Each row comes from the steps of one path. Every step used is in the known rows, and no mark comes twice. Write the path behind each row, first mark first.
Each row is shifted at random along 3 fixed directions that mean nothing.
Known rows:
ligakev > vimu > tize > fedar > zufek > zelu: [  27  -89  168 -401  150   79  111  -37 -281 -237  -74    7  111  177
  199 -227 -284  111  135  227   84  -29  -17  205  -25 -218  398  -58
   33  190   50  -26  158   -9  107    3  169  -77  211  167  134   10
  -50  -66   18  418  111 -135   -2   18  173  233    4  300]
tize > fedar > tisi > togufol > zufek > zelu > butud > zanofif > gafota: [ 340  174 -142  -98 -412  334  451  -86   70   31   19   -9  107   70
 -185   35   22 -139   50 -517  -41  -64  180  169  -64 -112 -113  384
  303 -509  406 -357 -162 -220 -175  148  -84 -127   51 -383  -16   52
  611   -6   68 -289 -105  -71 -212 -119  127   94   64 -362]
vimu > tize > fedar > togufol: [  27   86  113 -171  220   11  182  -57 -385 -196  -67  144  117  -82
 -118   98 -115  164   51  132    5  -12   -9   60  146 -101  116 -178
 -121  239 -148  145   -8  -30   85 -177 -241  111  203   58  105   16
 -159 -155  -39  211   37   48   16   -4   26 -114  140  107]
tize > zanofif > nuger > gafota > butud > vimu: [-203   38  -77  113  -27   53 -188   86 -102  108  219  -69  119  -68
  215  131  -11   90  -40  158 -113  126   27 -328   -8   85  178 -128
 -158  175   -1    2   -9   77   69  -46   64  120 -190   94   38  -52
 -303  104  -62  133  -53  -36  103  -47  -61  -67   17  -57]
vimu > nuger > zanofif > butud > zufek > zelu: [  30  107  -53 -482  -26  -81    2   36   95   92  -34    0  171   32
  161  -33  203   -2   47  115 -154  -12  -20  117  -72  184   45 -136
  -27   93  244   46  115  340   68 -117   89    3   10 -130  258    2
 -333 -150   22   42   56 -173   30   -2  181   93 -173 -244]
togufol > zufek > zelu > gafota > zanofif > nuger > vimu > tize > fedar: [ 223 -141  185 -220 -504  124 -195  333 -111 -104  103 -115 -114  381
  441 -124 -391  -26  161  102   11  162  181  144 -390 -273  205  375
   79   11  211 -373  275   64   23  137  161   18  -92 -239  110 -155
  373  420  193  -77    2 -328 -123  -77  179  416  -89  127]
tize > vimu > nuger > gafota > zanofif > butud > zufek: [ -50  155  -90  -24 -244   69  -76  102  102  232  125   12  229  174
  102  150   67 -192 -145   49  -11  -94   73   -9 -129  116  131   81
  -23 -172  217  -50  -75  162   72 -125  121   64   -5  -66  -73  -51
  -55   19  248   22   18  -13  -29  -43  -23   85 -105 -249]
tisi > fedar > ligakev > tize > nuger > vimu: [ -39  -68   13  111  -67   15  140 -110 -332 -196   30   81  -73  296
  -22   90  126  -53 -108  -77   95   78   16  106   74  339  167   12
  -40   45  -30  -16   39  -88 -140  -59   96  114  154    5   15  -82
  163  128  -35  108   33  -26    4   32 -144   37  -93  150]
ligakev > fedar > togufol > tisi > zufek > zelu > gafota > butud > zanofif > nuger: [ 138 -120 -104  169 -202  -73 -155   88  236  278  -43 -238  -81  -64
  -24  -27   -4   71   94 -183    4   64 -206  -16  -82   52  160   93
  -49   -6   10   -4  163   41  -28   24  -28  139  -20   36  101   12
  191  -77  138 -161 -119  -51   59   45   13   73  -58   72]
zelu > zufek > togufol > tisi > fedar > tize > vimu > zanofif > nuger: [-213 -104  -87  -85 -367  -94  116 -274   53 -246 -212  168  143  218
 -188 -115  299 -265  -74 -484  -37    7  -20  192  105  158   30  139
  137 -289  144  -71 -237  150   97    0    3  -74 -203 -137 -155 -211
  291 -141  341 -428 -139  -22   75 -134 -138 -258   52 -369]
zufek > fedar > tize > zanofif > nuger > gafota > butud > togufol > tisi: [ -61 -349  219   99 -290  166 -421  203   37 -162  -28    0  -52  321
  350  332 -146   60  -88  436 -224  377  -98 -332  -85   -8  186 -202
 -181  355 -202   23   23    7  -86  136  305  172 -177 -176  234 -151
    6 -108   19  267 -114 -237  186  -77  169   -4 -288  256]
fedar > tize > nuger > vimu > zanofif > gafota > butud > togufol > zufek: [-358   -5  531  596  598  154 -344  218   86 -121   31  280 -368 -348
  -49 -209 -483  531  -46  559  155  204  -31 -422  311 -653 -137  203
  -25  220 -604  185  341 -617  -87  310   98    8  -77  634  -12   68
   35  282 -171  316  -50  221   -4  149 -210  311   12  796]
tisi > togufol > zufek > zelu: [ 137  -55 -106 -311   25 -175   88   33   89   66  -12 -132  174  109
  226  -56   62   -7  140  306 -120   65 -102  210 -207   69   -4 -110
  -47  149  262  -59  152  306 -316   75  118 -180   37 -206  376  -19
 -405 -151  107   95  -92 -319  208 -153  190  117 -159  -64]
zanofif > nuger > vimu > tize > fedar > tisi > togufol > zufek > zelu > gafota: [ -61  103  108 -213 -249  127  111  148 -102 -218  -84    3 -103  -50
 -126 -377 -123   54   81 -298   98  127   43  204 -120  -97   48  125
   24 -186  137 -107  116 -146  194  134 -170   94   20 -100  -57 -131
  561  175  128 -265   50 -141  -46  -62   94   92  225    9]
zufek > fedar > togufol > tisi: [ 248  -67 -189 -280 -160  -70   91 -153    9  -57  -66  -43   68  245
  -36  329  202 -223  -28 -254 -142  -29   27   60  -80  208  -97 -230
  -46  -36  151   -8 -105   41  -25  -76  -10   36  129 -340  171   28
   33 -146   34  -10  -16  -34   18  -63  100 -271  -41 -137]
zufek > togufol > tisi > fedar > tize > zanofif > butud > vimu > nuger: [-146 -125  103 -124 -149  -42  -84  -51  137 -117  -47   38   68  210
    7  146   40  109   99  324 -226  320 -183 -140  105  -25   81 -207
 -259  157  114  -14  115   64  -75   78  490   -4 -127 -198  217 -316
  118  -34  193   62 -178 -125  123 -136  176   65 -533  220]
ligakev > tize > vimu > zanofif > nuger > gafota > butud: [  77  -34 -351   67 -538  322  243 -242 -255  104  127  -34  304  342
   71  -37  300 -439 -266 -567  -95 -222  183  -57  -58  393   43  121
  333 -166  237 -160 -468    9  256  -98  -59  -27  -21   50 -431   15
  218  -47  350  -83  144   77  -95 -191 -299 -259  313 -493]
gafota > butud > zelu > zufek: [-115 -180  -42 -162  393 -244  -85  -23 -109   -6  245   41  100 -197
  270   26 -165  137   84  576  -19  215 -172   -8   12 -143   45 -188
 -231  380   24  134  186  325 -103 -156  183  152   81  140  125   22
 -741  -28   65  624  -44 -113  260   83  139   88 -377  114]
tize > vimu > zanofif > nuger > gafota: [-372  238   51   68   61  165  -89  233 -129    1  124   37  -64  -18
 -129 -152 -101   76  -12  154   18  123  126  -54   91 -149  162  176
   94  -81  -21   45  -33 -182   74  -53  -91   57  -29  422  -26  -29
  -63  135    6 -141  -47  145  -16   19 -207   45  211  111]
zufek > fedar > ligakev > tize > zanofif > butud: [ 228  -89   82  -22  -59  174  227 -210 -288 -174   52  119  -72  418
   27  324  -46  -57 -161 -189   30   49  250  -23   22   64   70  117
  272    5  -83  -89  -88 -217  -98  -91   12   48  232 -137    4  123
  162  112 -190   98  135  118 -216    5 -113   73  -52  223]
tize > nuger > gafota > zanofif > butud: [ 114  237 -108  159  -46  -44    4   25  -37  157  167 -153  -19   71
  -16  214  -54  -99  -35 -254  -73 -124  203 -125  -74  215   37   81
  -35 -221   32    3 -130   30   23 -161  -81   92  -32   51  -28   94
  -87  125 -162 -227   38  112 -117  -48 -249 -140  147 -181]
tize > vimu > zanofif > gafota > butud > zufek: [  98   83 -284   15 -369  249  137  -89  -41  157  157   -1  333  181
  -41   10  195 -409 -177 -289   22 -207  142   52  -37   84  -76  216
  302 -259  245 -261 -387   11   82  -65  -85 -130   -3  -34 -336   63
   93  -56  324   32  145  156 -153  -96 -157  -53  168 -478]
zufek > fedar > tize > zanofif > butud > zelu: [ 176 -200  100 -288   42  118  -19  -61 -210 -155   22   30  117  310
  218  255 -163   36    4  206 -117  127  132 -292  -38 -146  275 -127
  -30  193 -110  -50   69   22   42   -4  241  112   -5 -106  303  -39
 -195    4 -171  264  149  -32    6   12  149   22 -199  363]
vimu > zanofif > butud > zufek > zelu: [  58  -46  149 -202  -92  139 -145  226   43  -17  149 -115   -1  305
  281  -15 -298   65  195  648 -141  376  -30   84 -155 -338   76  174
   78  246  206 -185  118  242 -174   18  330  -79  129   81  305  -28
 -248   66   67  297  -14 -173 -194  -23  176  491 -474  212]
tisi > zufek > zelu > butud > gafota > zanofif > nuger: [  65  198 -103   18  147  -36   64  -13  154  416  -19  -63  -53 -294
 -187 -152  -43   55  127 -209   26 -249   83  120  -93  -18 -162  229
  154 -244  131  -51   87   74   -2 -103 -291  -47  -72   70 -119  135
   58  -40 -220 -410  -38   72 -169   60 -134  165  178 -183]
tisi > fedar > ligakev > tize > nuger > gafota: [ 117  133  -16  407   33  118  336 -116 -307  -13  -27   34 -190   99
 -337 -103   63  -88 -209 -450  176 -157   58  112  143  255 -121  229
  216 -280 -171  -18 -244 -306  -25    4 -261   -2  178  148 -265  149
  367  157 -138 -337   42  230 -241   71 -340 -108  224  -81]
gafota > zanofif > butud > togufol > tisi: [ 292   36 -202  103 -165    9   30 -148  139   46  133  -56   -6  134
  -21  339    9 -198  -39 -144 -120   15   28  -23  -53   65 -169  209
   23 -239  262   49 -130   98  -62  -92  171   66  167  -79  -12  155
 -113  128  -45 -143   73  114 -229  -69  -82  -92  -25 -232]
zelu > butud > zanofif > nuger: [ -15   99   31  -31 -108  124   28   94  -50   87  229  -54 -106  166
  222  132 -245    3   44  152 -123  249  155 -133   35  -52  -32  229
   70  -83  208 -162   55   41 -200  -98   81  240   47   46  173 -149
 -175  185  -59  -40 -124  -32  -74  -24  -62  224 -265  -29]
zanofif > nuger > gafota > butud > togufol > tisi: [-217    0  -63   50    1 -133 -296  158  103   77   64 -182  -75 -176
  123  122   94   61  -54  244 -121  188 -227  -66  -17  366   -6 -423
 -354  246  -10  254   -9  238   33  -75   -7  272  -14  -12   90  -47
 -343 -148  -64  157  -56 -155  255  -26   52 -250  -40 -129]
zelu > gafota > zanofif > nuger > vimu > tize > fedar: [-280  192  168 -231   36 -205 -113  199 -309 -190  -50   68  -35 -145
  136  -50 -181   80  117   13   40  -73  159  -45  -28    7  295 -163
 -200  136 -166   69  159   73  274 -221 -302  260  -75   48   12 -178
 -146  -33 -152  -71   18  -64  125   47   34  -93  333   36]
ligakev > fedar > togufol > zufek > zelu > gafota: [ 642 -328 -203 -150 -902  269   14  221   10  107  167 -383  106  855
  696   24 -255 -322   45  -40 -118  242  -21  253 -466  126  213  260
  151  104  433 -571   41  263 -287  228  349  -37  128 -462  400 -178
   62  262  629   90 -105 -488 -154 -210  354  355 -313 -157]
togufol > tisi > zufek > fedar > tize > zanofif: [-261 -103  199  -33  556 -296  -43  -32  137 -179 -280   96 -155 -289
 -259  105  110   82   69  233  -68    2   26  140  191 -363   47  -19
  -27  116 -379  259  251 -250   36 -101  -47 -161 -173  199  117   97
 -174  -52 -287  -73  160  238  115  187   29 -139   -6  456]
tisi > togufol > zufek > fedar > tize > zanofif > gafota > butud > vimu > nuger: [  33 -106  -20   17 -145   46   56 -185  155  197 -135  161  365   19
   23   10  203  -68 -162 -182  -39 -226  -70 -278   -9   42  -69 -117
  150  -83  -31 -139 -110  -82  -16  188   -8 -162 -236 -295 -143  -20
  114 -243  275  -33 -180  -40  140 -115  -18  -79   35 -249]
tize > fedar > zufek > zelu: [  64 -102  264 -379  176   50   78  112 -139 -226    6   62  -15  189
  152   47 -312  305  179  582  -47  227   14  315  -38 -391  306  108
  -59  178   64  -33  355  -19 -255   -9  129   60  144  -77  395   31
 -119   44 -140  419  -43 -269   45    4  246  420 -327  487]
tize > zanofif > gafota > butud: [ 225  -79   71  316 -225  309  -50  391  -68   29  417 -165 -154  360
  320  234 -521  -30   71  474 -186  353  158 -101  -95 -312   10  441
   94   17   97 -317  -33 -167 -422   71  302   51   96   67  149    5
 -116  478  -45  293  -37  -36 -199 -101  -35  412 -293  141]
zufek > togufol > tisi > fedar: [ 203   -4 -120  -49  -22 -113  186   22   71  -96  -23 -119 -123  185
 -173   13   32 -146  112    1 -146  192  -49  256  -15  -55 -283  140
   14 -244  197  -57  -58 -116 -325   97   99 -101  177 -186   40  -18
  150  123   52 -312 -118  -10  -59 -145   13  -15 -222  -32]
ligakev > tize > nuger > zanofif > butud > zufek: [-250    8  202   99  574 -174   -2  -96  -77 -145  -79   91  -13 -103
  160   -1   65  141  -79  251  -36  107   85   12  191 -170  135  -18
  -67  267 -415  281  229  -33   90 -140   46   20   -4  362  131   78
 -499   69 -260  115  171  136   63   77 -121   15   -3  324]
ligakev > tisi > fedar > togufol > zufek > zelu > gafota > butud > vimu > nuger > zanofif: [-445  -87  313  219  172  -21 -315  270  323  115 -104  112 -362 -303
   31 -295 -256  387  314  741  127  249 -337   77   27 -493 -141    6
 -222  364 -162  141  354  -85 -158  165  245 -104  -21  319   72 -111
   38  132   66  155 -418  -85   60  182  252  438 -312  629]
butud > zufek > zelu > gafota: [ 328   25 -188 -321 -278   37  149  109  -41   40   69 -203  159  269
  348 -203  -92 -315  -16  -51  -86  -26   19  263 -236   20 -121   57
  107   13  281 -368  -56  315   83   60  -39 -112   47 -230  134  -32
 -218  -15  209    8  180 -197 -157  -97  279  123  -78 -345]
gafota > butud > zanofif > nuger > vimu > tize > fedar > ligakev > tisi > togufol > zufek: [  87  -50    1  565  -89  319  240 -163 -111 -104   -3   99 -276  -58
 -329 -128  -17   32 -100 -346  220   36    9   -3   60 -190 -250  594
  374 -425   13  -23 -222 -568 -111  171 -196  -13  168   95 -632  129
  780  404  116 -327   33  280 -253   10 -407  149   86   -9]
togufol > tisi > fedar > ligakev > vimu > zanofif > gafota: [-268  218   22   81  172 -129   75    9  -47 -112 -115  -78 -309 -176
 -385 -159  116  -36   93 -148  163 -118  -63  169  205  168   20  -80
   42 -123  -48   87 -111 -215   69  -57  -39 -127  148  264  -72   47
  190  -31 -253 -143   12  235  -80  215  -88 -158  175   -6]
ligakev > fedar > tize > vimu > nuger > gafota: [ 132   40 -264 -171 -291  238  263  -91 -275   56  -62  -37  266  301
   61 -123  171 -346 -269 -519   16 -287   99   80   49  301  223   88
  204 -264   75  -69 -176 -229  165  -10 -121   47   32   38 -207    7
   91  -80  403  -97  214   77  -19  -67  -25 -230  267 -280]
zanofif > gafota > butud > zufek > togufol > tisi > fedar > tize: [  57 -144   45  -18  -58 -160  -72   99  123   23 -108 -146   10   58
  142  115   23 -104   18  298  -73   14 -133   30  -90  134 -138 -316
 -237  132  -74   -6 -120  172 -207   78   68  -41   16 -311   26 -148
  -17 -219  -28  272   -5 -196  167  -83  197  -49 -273  -67]
togufol > tisi > fedar > tize > zanofif: [-250  -89  141 -122  208 -237  -57  -14  -89 -277 -187  -14  -93  -54
  -50  161  108  -22  118  335 -121  128  -59   83  195  -66  131 -152
 -279  226 -201  191  152   17   -2 -142  201   -7 -127   96  300 -110
 -242  -69 -237  118  148   47  185   95  135 -208 -179  306]
butud > togufol > zufek > zelu: [  50  140   84   44  721  -88  -21  -90  136   92  -89  167  -59 -502
 -166 -195  -62  293  -30   77  176 -107  -92   36  185 -423 -339  109
   86   17 -228  231  318 -216   -6  185 -180 -140  117  306  147  396
 -344  -10 -284  -61   46  175  -59  121  -14   11  288  288]
tize > vimu > zanofif > butud > togufol > zufek: [-210  124  104   91  224   91  -79 -112  142   18   27  216   81 -125
 -205  -37    7  100  -93  147  196   75    2   28  225 -345  -29  240
  141  -52  -87  109  108 -157    6   -9   62  -38   95  314  -29  131
 -178  117   75   41   63  288 -107   75 -144   88  111  325]
nuger > zanofif > butud > vimu: [-119   41  -12 -328  166  -41  -35  111  -85 -119  187    5  -13   98
  305   50 -125  132   95  546  -60  279   57  -27   10 -105  158  -71
 -192  186  130  106  165  139 -178  -90  261   58  134  123  220 -127
 -641  346  -86  337   73  -51    0   39  236  184 -200  230]
zanofif > gafota > butud > vimu: [ -82  113 -137 -172  212  -67  -14   60 -116  176  251  -80  105 -180
  155   83 -105   28    6  260   10  -71  -10 -115   39   70  -40 -312
 -210  132   60   26   -8   60  -59 -100  -42   89   95   70  -69   10
 -464    5 -102  506   49   16   94   13  112  -49   24  -34]
zanofif > nuger > gafota > butud > zelu: [-230  182   53  101  588 -138 -157  211 -110  201  157 -104 -205 -507
  -84 -156 -188  369   41  317   51   64  -73 -260   45  -40  -21 -243
 -243  134 -223  331  129  -54   86  -56 -210  281   83  383    1  142
 -367   58 -383  105  -21   79  163  133 -134  -67   89  217]
zanofif > gafota > butud > zelu: [ -10  101   89  103  596  -12  -72  307 -104  170  316 -108 -231 -347
   14  -64 -459  317  131  582   48  112  -23 -181   55 -333 -100  -68
 -167  141 -158  130  166 -161 -145   -1   -4  173  217  368   67  148
 -396  199 -346  432   12  103   39  132    8  202  -97  362]

Which path is each row?
[-177 -133  -14 -180 -389  -93   32   53  150 -229 -163  139   79  278
   96  -69  186 -218  -29 -145  -84   11  -28  230   36  221   99  -21
  -48 -159  145  -86 -114  221  -62   52  169  -77 -221 -276   48 -378
  116  -54  365 -172 -204 -242  214 -104  175 -105  -92 -380]
zelu > zufek > togufol > tisi > fedar > tize > vimu > nuger > zanofif > gafota
[ -51  -23  120  433 -177   60   72 -126  133    3 -112   52 -183   62
  -60    8  158  -19 -130 -297   60    1   70    3   10  214 -233   20
  108  -61  -98  -90 -135  -29  -42   61  -74  -22  -87 -244 -174 -131
  536  -79  -15 -381 -199  -43  -65  -61 -133   47 -180 -155]
zelu > butud > zufek > togufol > tisi > fedar > ligakev > tize > zanofif > nuger > gafota
[ 115  163  -65  343   -7 -214  -69  -77  271  171 -120 -128  -16  -65
 -278  125  224 -138  -35 -435    9 -169   28  -29  -75  144 -172   79
  -60 -403  -90   51 -152   13   19    4 -106  -63 -123 -166 -188   93
  343  -46 -109 -610  -98  128  -86  -56 -250 -206   43 -251]
tize > nuger > gafota > zanofif > butud > zufek > togufol > tisi > fedar
[-490  -69  233  166  342 -176 -401  115  245   82 -206  144 -110 -400
 -248   37   77  287 -144  321  128   52 -214 -117  129  -12  133 -320
 -300  149 -437  461  181 -115   42  -16 -148  224 -102  218 -105   25
  -45 -244 -179  116  -45   84  334  135  -44 -152   97  457]
zanofif > nuger > gafota > butud > togufol > tisi > zufek > fedar > tize > vimu
[  99  -48 -190  216   15   -3   36 -182   85  100  -98  -37  193 -370
 -275   65  315 -239  -91 -449   17 -368  -70   44  131  216 -199 -149
   86   -3 -120   86 -302  141  385 -154 -289 -139 -204   21 -286  105
  -25 -241   62 -175  237  241  -31   33 -126 -454  465 -503]
vimu > tize > zanofif > gafota > butud > togufol > tisi > zufek
[ 131 -139   74  138  122   71   -8  -49  -27  -23  -84  187  -92  -36
  178  101  127   61 -203  -51  145 -163  101  -95   -9  133 -160 -107
  212  157 -288  109 -100 -140 -114  121 -175 -136   67 -130  -67  146
  -83  -21 -161  126  -16  -29   30   85   23  -54  296  -54]
nuger > zanofif > gafota > butud > togufol > zufek > fedar > ligakev > tize
[ -99  166  160   21  434 -289 -247  -48   95  119 -179  143  -86 -373
  -13  300  109  252  -76   43  265 -314   56 -219  -45  209  -26 -464
 -141  190 -370  361   57  106   24  -76 -320  -18   26 -124  112  161
 -315 -290 -442   43  -71   -4  134  204   59 -234  330  112]
nuger > gafota > zanofif > butud > togufol > zufek > fedar > ligakev
[ 115  -21    0  -16 -103  235 -167  296   15   40  215  -56  -46  102
  258 -152 -231    2  121  265    3   30   83 -112 -190 -222  -93  157
   97   29  176 -234   66  -62 -145  191  143  -93   71   89  -55   10
  111  151   44  354    8 -150 -137   -9   99  393 -123   47]
nuger > vimu > zanofif > gafota > butud > zufek > zelu
[ -47 -290    3   21 -457  114 -221   83   56 -226   73 -121   87  435
  430  141   54 -139  -13  257 -313  239  -10 -225 -146  224   89 -302
 -168  352  110 -219 -103  138    1  154  424 -101 -295 -281  111 -412
  185 -109  418  375    3 -327  214 -243  127   36 -425 -102]
fedar > tize > nuger > vimu > zanofif > gafota > butud > zufek > togufol > tisi
[ -70  -96 -134  103 -371  157   64  -12   43   13  -88  -67   77  207
   43   98  235 -262   25   40  -72  -61  -93  113 -174  325  -93 -228
  253  138  120 -163 -492  166 -124   -8 -155 -234    4 -269 -206  -67
  107 -471  227   27 -215 -144    0  -74   25  -22  -22 -485]
vimu > zanofif > gafota > butud > zufek > fedar > ligakev > tisi > togufol
[  70  -78  181   81 -207  -59 -103  325  170  -61   47  -28 -180  132
   37  179 -356  247  284  537 -171  297  -92  193 -163 -365  274  203
 -204  195  110 -112  306   36 -286    4  222   25   38 -105  366  -83
  133   91   27   91 -275 -223   -6  -22  239  400 -363  375]
tize > fedar > togufol > tisi > zufek > zelu > gafota > zanofif
[ -45 -204   53  460 -299  115 -292  143  227   47   28  -19 -146   80
  -76  288  103   75 -135   67  -60  259 -133  -84  -86  200   93   36
   35   87  -75   -2  -83   -6 -118   66   44   75 -154 -182   10   10
  239   22   25 -169 -182  -66   22   16 -106   30 -119  -49]
tize > zanofif > nuger > gafota > butud > togufol > tisi > zufek > fedar > ligakev
[ 143   61   66 -135  -91 -221  -15  144  223  157   18 -125  -16   70
  205  -73 -235   68  202  272   -4   20  -20   77 -268  -63  -27   35
  -67   30  171  -98  173  310 -288   35   83  -73   58 -171  273  -53
 -241  -18  -10  -35 -137 -238   60 -103  149  273 -130   90]
tisi > togufol > zufek > zelu > gafota > zanofif > butud
[  86   84 -107  -32  -20 -120   39  107  149  316   26 -139   -2 -220
 -100 -198  -60   26   83 -103  -11  -97  -56   45  -76    1  -33  152
  104 -114  103 -106   48  160   15  -32 -243    7  -60   86  -14   61
  -84  -28  -75 -218   27   16  -38   49  -56  100  117  -93]
tisi > zufek > zelu > gafota > butud > zanofif > nuger
[  53   25  110  -25  126 -119   22 -162  134 -108 -250    8 -180  -87
 -375 -134  183  -22   -6 -255   79  -50  -22  154  138 -102 -125  228
  -54 -310 -141  164   97 -126   98   -2   50  -20  -47   98  -70  141
  364   91 -270 -327  271  243 -139  111  -79  -68  -86  202]
togufol > tisi > fedar > tize > nuger > zanofif > butud > zufek > zelu
[-107   18  102  -19  622 -113  -22 -132 -139 -242   26  228    6 -390
  -52 -198 -137  269   89 -125  232 -112  108 -245  167 -277  -28 -130
 -108   73 -257  203  203  -18  269   -5  -78   55  -13  275  -84  -46
 -166  153 -143   95  123  143   58  101  -45  -48  205  263]
nuger > vimu > tize > zanofif > butud > zelu > zufek > togufol
[-187 -198  -25  131  206 -186  -81 -328   44 -147  -63  228   68 -287
 -254 -194  207  109   35 -183   53  -27 -177 -243  183  -40 -120 -129
 -109   30 -123  142   31  -23  159   62  126  -10 -221  114 -264  -53
  240 -185  197   37 -125   85  236   34 -157 -176 -167   63]
gafota > butud > zelu > zufek > togufol > tisi > fedar > tize > nuger > vimu > zanofif
[ -76 -205   17  233 -434  206 -145   66  -12  -67   91  -94  -86  283
  -35  -70  -54 -150   -3  225 -134  282 -184  -98   26  -80  -51  153
  -55   -5   99 -165 -167 -121   -9  114  403  -76 -186   88 -230 -186
  410  188  398   59  -69   37  -82  -36    0   58 -434   51]
togufol > tisi > fedar > tize > nuger > gafota > butud > vimu > zanofif
[ 101    9  -22 -117  199  -59 -170  128  146  135    9   14    4 -276
  221  -18   53  158   48  179   45 -148   12  -67  -65   42 -134 -169
  -52  187  -72  136  105  133 -132   98  -76 -120  -34  -26  193  142
 -407  -81 -238  191  -10 -148  141   45  177  -10  252  -60]
nuger > zanofif > gafota > butud > togufol > zufek > zelu
[ 165  -51  -48 -271 -393   55   70  -73   77   20   32  -97  102   90
 -127  -87 -103    8   91 -106   78   17 -176  222  -61   18  139 -138
 -202   43  267 -157   41  273  252  -96   77   95   75 -198 -113 -187
  297   91  303  137  121  -25 -173  -16  282   91 -158   79]
zanofif > butud > vimu > tize > fedar > togufol > tisi > zufek > zelu > gafota
[  60 -388   39  167 -341  135 -146  212  -81 -276  184 -156  -79  446
  385  -82 -293  -32  157  270   -7  366 -173   -5 -181   32  347  -50
  -52  257  180 -324  -85  345    2  207  589 -119  -83 -130  245 -407
  136  203  371  144 -253 -352   61  -28  242  258 -404 -137]
butud > zelu > zufek > togufol > tisi > fedar > ligakev > vimu > tize > zanofif > gafota
